Here is a tiny trained network, its code and every weight. The questions are about switching its units off for an input and a target symbol, where a switched-off unit gives its printed mean instead of its output.

import numpy as np


def w(rows, s, z=0):
    codes = np.array(rows[::2]) - 128.0
    scale = np.full(codes.shape[1], s)
    scale[-1] = z or s
    return codes * scale


def norm(h):
    return h / np.sqrt((h * h).mean(-1, keepdims=True) + 1e-5)


def f(y):
    return y / 2 * (1 + np.tanh(0.7978845608 * (y + 0.044715 * y**3)))


def softmax(a):
    e = np.exp(a - a.max(-1, keepdims=True))
    return e / e.sum(-1, keepdims=True)


def log_softmax(a):
    a = a - a.max(-1, keepdims=True)
    return a - np.log(np.exp(a).sum(-1, keepdims=True))


def net(x, mask):
    ids = ['αβεζπστψω'.index(c) for c in x.split()]
    T = len(ids)
    res = E[ids] + P[:T]
    u = 0
    for l in range(2):
        q, k, v = (norm(res) @ M[l].T for M in (Q, K, V))
        z = softmax(np.where(np.tri(T) > 0, q @ k.T / 2**0.5, -1e9)) @ v
        res = res + np.where(mask[u], z, O[l][:, -1]) @ O[l][:, :-1]
        u += 1
        y = f(norm(res) @ A[l][:, :-1].T + A[l][:, -1])
        res = res + np.where(mask[u : u + 12], y, B[l][:, -1]) @ B[l][:, :-1]
        u += 12
    return log_softmax(norm(res)[-1] @ U[:, :-1].T + U[:, -1])


Q, K, V, O, A, B = {}, {}, {}, {}, {}, {}
E = w([
[144,151,120,149,84,148,51],'α',
[86,156,150,158,82,134,95],'β',
[160,26,212,145,106,103,158],'ε',
[110,172,132,125,117,155,112],'ζ',
[83,8,86,204,103,108,196],'π',
[85,151,145,165,60,115,73],'σ',
[153,64,66,168,94,84,70],'τ',
[111,171,150,147,89,182,90],'ψ',
[106,200,66,108,166,110,78],'ω',
],0.013)
P = w([
[124,58,125,155,107,117,254],'0',
[135,109,175,75,160,174,55],'1',
[63,106,156,78,79,189,88],'2',
[185,188,205,215,161,105,180],'3',
[228,180,146,142,48,184,206],'4',
[98,165,192,214,126,116,110],'5',
],0.0088)
Q[0] = w([
[250,206,84,138,78,112,239],'0.h1',
[79,157,198,250,196,42,87],'0.h1',
],0.018)
K[0] = w([
[32,28,140,9,106,172,75],'0.h1',
[202,79,222,162,252,104,93],'0.h1',
],0.018)
V[0] = w([
[239,115,196,153,63,252,122],'0.h1',
[196,114,109,134,70,58,82],'0.h1',
],0.016)
O[0] = w([
[145,147,43,74,104,254,217,254],'0.h1',
[196,145,96,63,40,54,147,245],'0.h1',
],0.0087,0.0067)
A[0] = w([
[116,135,53,131,147,67,149,164],'0.n1',
[93,86,127,103,114,162,63,153],'0.n2',
[97,117,152,133,156,83,135,150],'0.n3',
[111,252,189,116,115,156,114,199],'0.n4',
[128,206,108,114,116,107,104,1],'0.n5',
[96,193,90,148,142,110,85,12],'0.n6',
[134,80,76,209,109,112,130,232],'0.n7',
[164,140,174,168,96,158,136,39],'0.n8',
[142,155,178,81,108,106,113,131],'0.n9',
[133,146,115,149,131,117,186,150],'0.n10',
[133,158,132,183,152,161,137,207],'0.n11',
[123,142,73,161,141,152,89,126],'0.n12',
],0.017,0.0021)
B[0] = w([
[234,159,100,97,69,202,120,187],'0.n1',
[137,190,55,61,198,36,187,174],'0.n2',
[131,152,163,161,63,40,131,147],'0.n3',
[159,77,14,137,124,44,98,212],'0.n4',
[227,92,32,84,108,74,112,166],'0.n5',
[151,246,137,192,177,74,175,136],'0.n6',
[163,231,9,134,154,52,84,254],'0.n7',
[201,221,98,181,190,135,133,173],'0.n8',
[74,223,107,146,105,189,95,184],'0.n9',
[147,110,134,137,141,116,9,195],'0.n10',
[60,216,68,179,105,77,140,192],'0.n11',
[54,89,80,172,139,170,155,169],'0.n12',
],0.011,0.0069)
Q[1] = w([
[49,123,3,58,123,35,121],'1.h1',
[144,178,54,128,97,104,176],'1.h1',
],0.014)
K[1] = w([
[192,160,210,251,67,163,228],'1.h1',
[150,97,254,92,178,160,188],'1.h1',
],0.013)
V[1] = w([
[87,254,171,107,56,165,87],'1.h1',
[158,197,133,92,198,104,213],'1.h1',
],0.026)
O[1] = w([
[139,112,210,138,110,222,51,213],'1.h1',
[176,6,115,108,187,117,162,252],'1.h1',
],0.016,0.0047)
A[1] = w([
[165,15,180,151,172,107,140,147],'1.n1',
[93,168,193,193,58,126,190,181],'1.n2',
[107,101,81,136,87,85,198,141],'1.n3',
[7,110,117,147,180,212,205,85],'1.n4',
[44,149,79,221,160,112,83,103],'1.n5',
[63,121,80,191,158,209,154,165],'1.n6',
[152,180,142,54,23,135,185,62],'1.n7',
[54,45,156,112,204,154,50,3],'1.n8',
[175,183,174,123,165,163,161,110],'1.n9',
[136,86,104,67,94,215,181,133],'1.n10',
[102,66,21,119,154,209,96,123],'1.n11',
[83,39,134,133,64,201,99,167],'1.n12',
],0.015,0.0059)
B[1] = w([
[207,66,180,155,113,46,70,150],'1.n1',
[204,98,141,139,84,145,51,133],'1.n2',
[167,175,129,126,180,197,121,200],'1.n3',
[90,114,17,202,128,108,22,165],'1.n4',
[92,100,159,55,171,136,207,208],'1.n5',
[158,54,105,72,82,39,136,202],'1.n6',
[89,83,146,85,61,79,151,212],'1.n7',
[129,126,159,2,88,151,220,141],'1.n8',
[167,106,113,147,135,145,200,128],'1.n9',
[88,128,114,230,95,65,152,207],'1.n10',
[121,156,249,150,132,204,120,254],'1.n11',
[147,177,124,118,233,154,148,192],'1.n12',
],0.021,0.01)
U = w([
[84,185,166,195,77,154,253,70],'α',
[162,104,208,7,160,189,203,45],'β',
[163,95,125,144,147,140,152,16],'ε',
[83,7,81,77,165,158,125,109],'ζ',
[120,215,46,112,194,117,201,252],'π',
[172,212,119,135,159,243,66,195],'σ',
[161,145,96,60,24,105,101,192],'τ',
[68,122,48,228,137,167,84,124],'ψ',
[137,146,217,136,170,39,76,36],'ω',
],0.0062,0.002)

Each question gives the input, a string of symbols that net reads in full, and the target symbol t.
The units are the heads (2 rows each of Q, K, V and O) and the neurons (one row each of A and B). Each row of codes is followed by its name. A weight is (code - 128) times the scale printed after its matrix; where a second scale follows, it is the last column's (O, A, B and U).
mask holds one flag per unit, layer by layer, with each layer's heads first. A switched-off unit (its flag False) gives its mean, the last column of its rows in O or B, instead of its output. The means were averaged over made-up inputs and are rounded, as every weight is.
A unit's drop is (log p(t) with every unit on - log p(t) with that unit switched off) / (log p(t) with every unit on - log p(t) with every unit switched off).
The circuit of an input: a set's keep is (log p(t) with only the set's units on - log p(t) with every unit switched off) / (log p(t) with every unit on - log p(t) with every unit switched off). Starting from the 12 units with the biggest drops (on a tie, the unit counted first), units are removed one at a time, each time the one whose removal leaves the highest keep (on an exact tie, the one counted first), for as long as the keep stays at least 0.8.
circuit, biggest first: the units of the circuit, biggest drop first
most important unit: the unit with the biggest drop
k most important neurons: the k neurons with the biggest drops, biggest first
k most important neurons of layer l: the k neurons of layer l with the biggest drops, biggest first
input ψ τ π π π β, target π: circuit, biggest first => [0.n6, 1.n11, 1.n6]
input ω σ π α, target σ: circuit, biggest first => [1.n6]
input β π α σ β, target α: circuit, biggest first => [0.h1, 1.n10, 1.n11]
input α τ α ω α, target α: circuit, biggest first => [0.h1, 1.n10, 1.n11]
input τ ζ π α τ, target π: 3 most important neurons of layer 0 => [0.n7, 0.n4, 0.n8]
input ε α α τ α, target π: circuit, biggest first => [1.h1, 1.n3]
input π α π σ π, target π: circuit, biggest first => [0.h1, 1.n5, 0.n7]
input τ ζ ψ ε, target σ: 2 most important neurons => [0.n9, 0.n7]
input α ε τ π ε ε, target α: 3 most important neurons => [0.n7, 0.n2, 1.n10]
input σ ζ τ β τ ψ, target β: 2 most important neurons of layer 0 => [0.n4, 0.n7]
input π ε β, target ω: 3 most important neurons of layer 0 => [0.n7, 0.n4, 0.n2]
input σ τ α, target σ: 2 most important neurons => [0.n4, 0.n2]
input β β τ ζ, target β: 2 most important neurons => [0.n4, 0.n10]
input π β β, target π: 2 most important neurons of layer 0 => [0.n4, 0.n2]
input π ζ ψ, target π: most important unit => 0.n4
input π τ π τ α ψ, target τ: 4 most important neurons => [0.n4, 0.n7, 0.n5, 1.n7]
input π π ζ π α, target ζ: 3 most important neurons of layer 1 => [1.n6, 1.n4, 1.n5]
input π β ψ σ π ω, target σ: 2 most important neurons => [0.n7, 0.n4]
input ω ψ ζ σ α, target ζ: 2 most important neurons of layer 1 => [1.n6, 1.n5]
input ε ψ ω ζ ψ, target π: most important unit => 1.h1
input ω τ ε α, target τ: 3 most important neurons of layer 1 => [1.n6, 1.n2, 1.n3]
input σ ω π π ω σ, target π: 2 most important neurons => [0.n4, 1.n5]
input ζ π α ψ τ, target α: 2 most important neurons => [0.n4, 1.n10]
input τ α τ α, target α: 2 most important neurons => [1.n10, 0.n7]
input π β ζ, target π: 2 most important neurons of layer 0 => [0.n4, 0.n2]
input ζ β π τ, target β: 2 most important neurons of layer 0 => [0.n11, 0.n7]
input α β α π π, target α: most important unit => 0.h1
